[128 = 0]

[117 110 106 139 105 108 142 117 135 109   4  72 172 150 154 114 155] : N.[48]
[124 124 111 139 112 123 126 133 137 122 126 135 139 140 121 110 162] : N.[69]
[106 119 130 117 171  84 114 130 128 117 120 146 137 133 124 131 141] : G.[56]
[110 111 116 128 157  61 134 115 136 124 111 113 133 144 123 128 145] : G.[56]
[130 115 149 111 176  91 115 151 135 120 151 118 121 139 118 135 168] : E.[61]
[106 113 136 120 148  95 159 127 127 131 143 127 132 158 128 121 172] : E.[61]
[124 134 128 131 125 114 145 132 127 116 121 109 151 136 128 126 159] : N.[69]
[116 134 130 121 168  66 124 115 132 122 117 140 129 125 118 133 152] : G.[56]
[131 123 140 144 119  97 127 129 127 121 127 102 148 140 150 111 158] : N.[48]
[126 118 121 141 113  81 126 133 135 131 127 139 145 151 119 128 161] : N.[73]
[118 135 158 120 174  87 119 122 138 139 132 101 114 145 105 139 175] : E.[61]
[130 116 133 114 175  89 115 131 122 137 124 120 135 139 112 131 171] : G.[56]
[108 132 137 121 165  85 133 123 135 134 128 101 114 145 129 135 161] : E.[61]

[ 94 111 125 125 111  83 139 127 121 120 133 160  96 123  72 121 116] : X.z862
[ 92 126 106 127 149  59 136 145 130 120 168 180 114 138 113 112 108] : X.Z101
[120 132 106 120 106  65 147 152 136 114 108 153 121 116 113 123 114] : X.Z101
[111 140 119 108  66  35 171 128 147 127  75 158 142 123  98 128 114] : Q.Z365
[115 120  93 133 112 100 155 146 127 105 103 170 125 106 116 140 125] : X.Z101
[104 122  79 161 127  48 147 140 124 123  79 137 127 110 102 136 119] : C.z905
[ 84 119 124 163 130  50 124 142  98 139 127 143 118 110 102 124 137] : C.z905
[ 87 135 123 144  98  79 149 152 139 110  79 150 129 148 125 143 135] : Q.Z491
[110 124 112 108 112  46 143 150 150 107 105 155 131 139 125 134 103] : Q.Z365
[109 111 124 178 127   4 144 147 127 101  99 125 102 119  99 124 113] : A.z739
[111 125 132 156 106  53 156 121 135 102  94  97 131 124 115 124 113] : A.z739
[135 151 122 157 104  66 153 134 127 126  91  95 122 111 121 132 123] : A.z739
[112 121  93 144  87  57 171 135 133 109  65 152 103 127 110 144 126] : Q.Z491
[ 92 126  86 153 142  61 142 139 124 114  86 127 129 119 102 138 108] : C.z905
[119 141 134 155 110  79 161 135 126  43  76  93 130  97 101 161 112] : A.z739
[ 95 119 110 195  79  64 155 150 145 112  69 167 108 127 112 144 157] : Q.Z491

[101 162  85 129 121 133 128 129 120 136 133 130 129 130 105 123 138] : <42>.D
[127 124 111 137 121 132 106 138 128 141  98 136 113 134 111 104 151] : <45>.R
[122 110 200 132 109 114 180 153 127 114 103 124 161 106 160 114 170] : <45>.F
[122 129 157 153 143 144 138 127 123 132 109 140 111 148 131  98 138] : <45>.R
[143 110 146 120 117  73 122 123 128  86 129 134 125 127 128 119 178] : <49>.V
[126 122 110 141 150 138 121 127 130 112 113 145 146 112 114 104 135] : <45>.R
[131 126 206 134 122 120 181 139 121 103 145 140 141 165 148 149 126] : <49>.L
[113 138  77 129 115 124 168 123 120 136 136 130 138 140 139 124 137] : <42>.D
[127 115 178 152 136 118 131 139 116 117 104 131 117 127 131 111 129] : <45>.R
[133 130 173 118 125 134 147 130 146  90 139 123 127 128 106 145 144] : <49>.L
[129 129 162 132 125 133 135 128 136 109 146 130 134 143 117 123  94] : <49>.L
[121 127 128 124 129 111 139 132 125 133 135 119 124 142 114 123 127] : <49>.V
[103 121 133 147 138 133 117 153 129 123 127 162 127  93 130 115 150] : <45>.F
[161 121 112 152 138 118 120 138 109 124 102 117 133 116 139 115 143] : <45>.F
[133 135  97 101 109 126 164 135 137 137 118 127 146 134 147 110 166] : <42>.D
[143 132 103 131 135 136 158 135 123 142 120 137 148 147 154 117 115] : <42>.S
[110 136 130 125 135 137 152 141 122 131 105 125 123 131 129 136 160] : <45>.F
[116 135  74 137 105 133 141 118 145 136 131 128 151 141 110 115 166] : <42>.D
[118 122 181 110 136 131 143 128 132 111 149 120 125 169 104 133 151] : <49>.V
[ 50 120 206 129 113 108 170 128 112 107 141 119 139 160 139 132 120] : <49>.L
[127 136 127 120 100 127 132 133 159 134 140 133 126 160 143 119 164] : <42>.S
[140 136 194 120 125 144 133 137 133 111 137 127 125 127 105 120 123] : <49>.L
[108 136 146 161 100 132 160 148 117 129 119 132 130 115 151 111 162] : <45>.R
[111 125 140 147 121 136 134 140 105 150 106 176 129 142 134 109 143] : <45>.R
[133 127  50 134 146 135 102 109 123 131 155 116 139  87  95 106 148] : <49>.V
[128 143  50 118 110 132 149 122 104 128 124 136 139 153 151 117 158] : <42>.D
[117 116 164 147 134 134 132 128 132 113 135 114 124 141 132 124 151] : <49>.V
[122 139  50 124 116 170 138 124 131 138 137 132 149 156 133 120 145] : <42>.S
[129 138 125 134 138 148 123 139 110 132  96 128 125 107 124 140 132] : <45>.F
[131 125 146 120 128 132 108 133 121 128 139 135 147 120 102 128 126] : <49>.L
[134 121 140 135 119 117 164 133 130 119 137 131 123 145 111 128 153] : <49>.L
[131 120 159 129 142 128 140 136 128  84 153 121 113 140 114 133 168] : <49>.L
[144 111 165 135 119 151 136 126 140 111 137 132 135 169 135 122 139] : <49>.V
[133 135 112 136 123 113 126 121 131 115 149 116 141 131 135 115 159] : <49>.L
[127 112  90 119 112 132 116 119 125 146 137 132 137 135 157 116 128] : <42>.S
[131 137  74 142 102 124 156 120 117 145 134 138 137 152 152 140 144] : <42>.D
[127 132  64 135 123 128 107 128 142 156 120 126 134 131 122  85 120] : <42>.S
[131 127 115 113 147 122 152 143 116 121 103 122 118 114 121 120 159] : <45>.F
[125 136  50 126 106 157 115 141 142 136 147 145 142 127 115 113 153] : <42>.D
[140 141 147 127 129 121 138 133 125 122 141 115 126 127 121 126 131] : <49>.L
[130 122 165 132 119 134 161 130 122 129 104 128 109 154 128  96 154] : <45>.R
[136 128 121 129 102 125 145 122 150 127 129 134 129 164 142 130 150] : <42>.S
[115 136 135 146 101 139 142 150 117 127 117 123 124 137 123 112 181] : <45>.R
[123 126 139 143 131 137  92 135 141 134 118 141 123 109 134 120 155] : <45>.F
[143 120 159 111 111 136 127 140 128 115 124 124 124 126 114 124 170] : <49>.V
[120 150 116 118 139 117  93 134 129 131 106 135 133  76 125 124 147] : <45>.F
[124 129  96 129 106 122 153 119 122 122 141 135 136 153 140 116 149] : <42>.D
[117 124 167 132 120 134 138 135 117 137 109 115 127 139 162 122 121] : <45>.R
[124 115 134 159 145 127 129 125 115 138 121 131 128  82 111 108 121] : <45>.R
[125 128 123 131 132 145 154 145 127 130 111 141 132 117 136 124 147] : <45>.R

[133 121 133 118 122 128 131 106 115 124  97 137 141 117 119 129 120] : <27>.Z880
[162 170 165 119 132 102 128  93 123 139  94 122 152 179 125 115 127] : <23>.z568
[132 129 128 142 122 142 150  71 134 111  97 128 133 148 102 107 105] : <33>.z362
[167 155 155 111 118 103 129 104 137 135  91 145 137 165 121 100  92] : <23>.z592
[153 135 164 118 102 105 138  98 127 132  50 121 140 128 128 139  87] : <23>.z592
[137 133 163 125  91 126 147  95 116 138  23 126 167 107 108 131  62] : <23>.z592
[122 117  89 114 140 126 128 122 128 128 147 133 135 129 119 106 138] : <27>.z111
[122 131 117 137 120 143 138  82 129 112 149 136 136 156 109 100 126] : <33>.z474
[143 143 153 129 118 110 131  98 124 131  91 131 136 125 123 130 112] : <23>.z568
[148 129 122 123 109 124 140  61 116 116 120 133 148 125 117 117 111] : <27>.z703
[136 137 140 138 121 116 131 101 133 123 114 121 123 138 123 140 115] : <33>.z661
[140 135 147 156 104 110 163  65 130 130  23 115 139 147 106 133  71] : <33>.z661
[150 132 129 121 115 121 128 108 122 119  93 148 125 104 103 104 123] : <23>.z568
[162 143 127 124 107 119 143  81 116 136 103 132 159 134 113 116 126] : <27>.Z880
[121 132 119 130 150 122 140 111 134 114 203 131 127 159 115  80 168] : <33>.z661
[121 119 112 136 130 142 146 120 121 130 126 132 149 129 118 105 125] : <27>.z111
[107  87  81 129 122 149 158 101 118 116 117 151 145  71 102 106 115] : <27>.z111
[136 134 153 154 113 125 153  96 122 149  25 118 164 109 124 146  70] : <33>.z661
[140 137 147 143  98 116 132  90 144 131  39 120 138 126  97 119 104] : <23>.z370
[143 143 156 139  99 127 134  96 125 123  68 131 123 118 110 120 160] : <23>.z370
[ 94  60  49 154 100 152 189 105 130 101  23 166 142  23  57  91 106] : <27>.z111
[162 155 176 132 105 110 133  81 141 142  39 115 161 122 116 137  69] : <23>.z568
[127 111  79 134 119 124 152  98 124 126  90 136 157  84 108 121 107] : <27>.z111
[111 111 118 147  92 152 155  89 125 117  57 128 160 113  99 117  92] : <33>.z474
[121 111 109 153 119 155 154 103 132 105  95 135 125 120  93  96  96] : <33>.z362
[150 156 153 136 114 111 135  81 132 125  97 104 139 197 127 125  97] : <33>.z362
[155 166 142 141 147  94 129  86 138 128 148 109 123 233 128 106 131] : <33>.z362
[153 140 132 122 130 113 136  74 125 133 123 129 142 137 122 115 127] : <27>.Z880
[152 133 112 116 120 136 137  83 123 106 158 133 126 133 114 105 128] : <27>.Z880
[109 117 128 171  97 155 171  83 128 126  23 121 152 113 103 115  68] : <33>.z362
[159 163 170 126 102 112 148  93 124 147  23 119 160 151 123 132  84] : <23>.z592
[117 123 111 153 140 136 139 100 141 118 140 136 120 149 115  91 123] : <33>.z362
[153 161 167 142 138  96 124  89 120 136 107 115 130 205 150 142 118] : <33>.z661
[148 126 127 105 133 137 131 103 117 119 176 130 136 141 130 101 150] : <27>.z703
[134 143 140 136 108 127 154  89 120 136  31 118 151 149 113 129  85] : <33>.z661
[148 145 157 140  81 113 159  85 121 132  23 128 135 109  99 130  81] : <23>.z370
[154 133 131 117 117 133 153  84 118 121 105 128 148 137 121 118 108] : <27>.z703
[133 141 130 129 120 143 143 119 136 130 120 121 124 182 124  95 126] : <33>.z474
[116 122  98 135 139 140 129 101 122 102 233 140 100 166 122  84 168] : <33>.z474
[152 136 123 133 118 128 154  80 115 127  92 118 158 126 108 132 113] : <27>.z111
[153 157 150 120 124 113 137  73 117 128 110 114 158 153 134 144  89] : <27>.z703
[126 125 130 144 124 117 138  91 141 122  83 130 137 134 118 119 115] : <33>.z661
[132 114 120 124 107 144 146  94 114 118 104 134 148  72 110 126 100] : <27>.Z880
[116 111 138 118 117 151 158  94 114 115 111 138 130 111 112 100  91] : <27>.z703
[138 121 112 142 116 134 156  77 115 124  71 124 149  82 112 141 109] : <27>.z111
[144 119 119 107 140 114 125  98 126 113 171 133 123 144 130  91 152] : <27>.z703
[141 124 116 120 131 135 133  72 117 122 152 134 140 134 124 110 120] : <27>.z703
[142 131 113 126 128 113 133  91 130 125 116 133 147 141 128 106 128] : <27>.z111
[147 139 118 128 114 116 151  77 109 132  93 123 149 128 130 129 109] : <27>.z111
[174 153 176 116 115  96 133  96 131 151  67 114 138 186 133 123  94] : <23>.z592
[154 150 147 141 140  99 130  92 135 127 143 118 130 177 134 133 132] : <33>.z661
[120 132 134 150 107 156 153 106 127 123  56 126 159 128 100 123  85] : <33>.z362
[136 130 140 148 111 130 136  80 125 126 116 118 138 159 130 122 115] : <33>.z362
[118 133 133 141  92 129 133 121 128 132  37 117 136  92 101 117 104] : <23>.z370
[138 127 162 129  98 109 142  93 116 131  48 123 134 114 122 140  63] : <23>.z592

[122 143 119  87 121  62 157 134  74 128 110 137 121 151 133 130 131] : z355.(14)
[126 138 115 114 129 101 159 125  79 132 128 139 116 147 141 122 135] : z355.(14)
[148 145 116  97 102  65 170 138  91 126 108 156 124 201 106 144 128] : z355.(20)
[154 132 121 103 126  83 133 123 103 114 108 140 116 159  80 120 136] : z921.(11)
[138 124 129 129 124  84 163 122  88 117 126 144 123 151  93 141 134] : z921.(25)
[153 116 127 105 130  88 131 122 124 117 106 143 137 147  93 123 135] : z921.(11)
[133 142 125 110 107  81 145 145 108 122 112 152 125 155 108 136 138] : z355.(20)
[157 135 129 119 117  96 136 133 124 123 134 170 144 160  90 121 139] : z54.(23)
[172 127 137 102 124  95 136 125  94 129 107 135 132 144  89 126 127] : z921.(11)
[140 132 126  96 125  83 158 127  83 131 121 117 105 151 103 120 141] : z355.(14)
[130 122 122 114 107  95 126 124 122 126  96 146 126 132 115 139 118] : z921.(25)
[156 123 120 113 124  69 138 124 110 119 108 163 134 156  97 135 139] : z921.(25)
[125 147 130  87 116  55 153 132  98 127 103 148 114 167 100 132 139] : z355.(20)
[154 154 128  86 107  82 156 145  93 132 121 136 116 149 108 121 164] : z355.(20)
[135 117 125 107 131  62 131 117 114 120  98 151 128 139 110 143 127] : z921.(25)
[112 161 119  89 107  85 151 142  91 114 122 131 112 146 100 126 136] : z355.(20)
[135 151 120 111 110  91 166 128  92 106 128 116 101 145  97 119 106] : z355.(20)
[165 129 145 116 121 102 162 128 110 114 121 120 122 154  85 125 139] : z921.(11)
[148 127 120 110 117  85 145 130 109 116 126 145 132 159  84 116 140] : z54.(21)
[119 143 112  93 115  84 158 133  71 129 121 132 107 154 124 118 127] : z355.(14)
[149 110 130  99 125  96 138 125 124 120 111 134 115 156  86 117 138] : z54.(21)
[134 123 133 112 133  82 128 123  91 123 109 155 139 146 101 130 128] : z921.(25)
[137 125 130 105 124  79 137 128 120 115 107 138 123 154  93 132 136] : z921.(11)
[125 123 126 107 123  66 152 108 106 121 101 141 131 154 115 135 123] : z921.(25)
[130 130 130 109 117  91 158 132  86 134 134 126 125 150 117 117 145] : z355.(14)
[123 141 127 101 116  99 160 134  97 129 138 109 126 145 112 116 140] : z355.(14)
[139 146 125  99 114  84 144 142 105 132 115 141 121 144 112 125 136] : z355.(20)
[135 152 122 103 102  85 158 142  93 122 123 134 111 153 100 122 139] : z355.(20)
[140 132 121 102 128  79 144 132  81 116 116 144 125 157  98 135 129] : z921.(25)
[153 151 116 113  96  53 157 143  94 113 118 150 129 151 105 136 143] : z355.(20)
[132 137 115  97 119  81 170 133  91 120 122 127 120 148 120 116 134] : z355.(14)
[135 148 122 102 110  69 154 138  96 131 121 137 125 141 112 125 146] : z355.(14)
[181 131 123 127 124  90 137 139 109 114 112 160 129 152  84 124 145] : z54.(21)
[115 152 106  94 102 102 154 145  99 113 117 129  98 147 108 124 123] : z355.(20)
[147 135 122  99 118  76 181 126  95 119 122 110 103 148 118 113 140] : z355.(14)
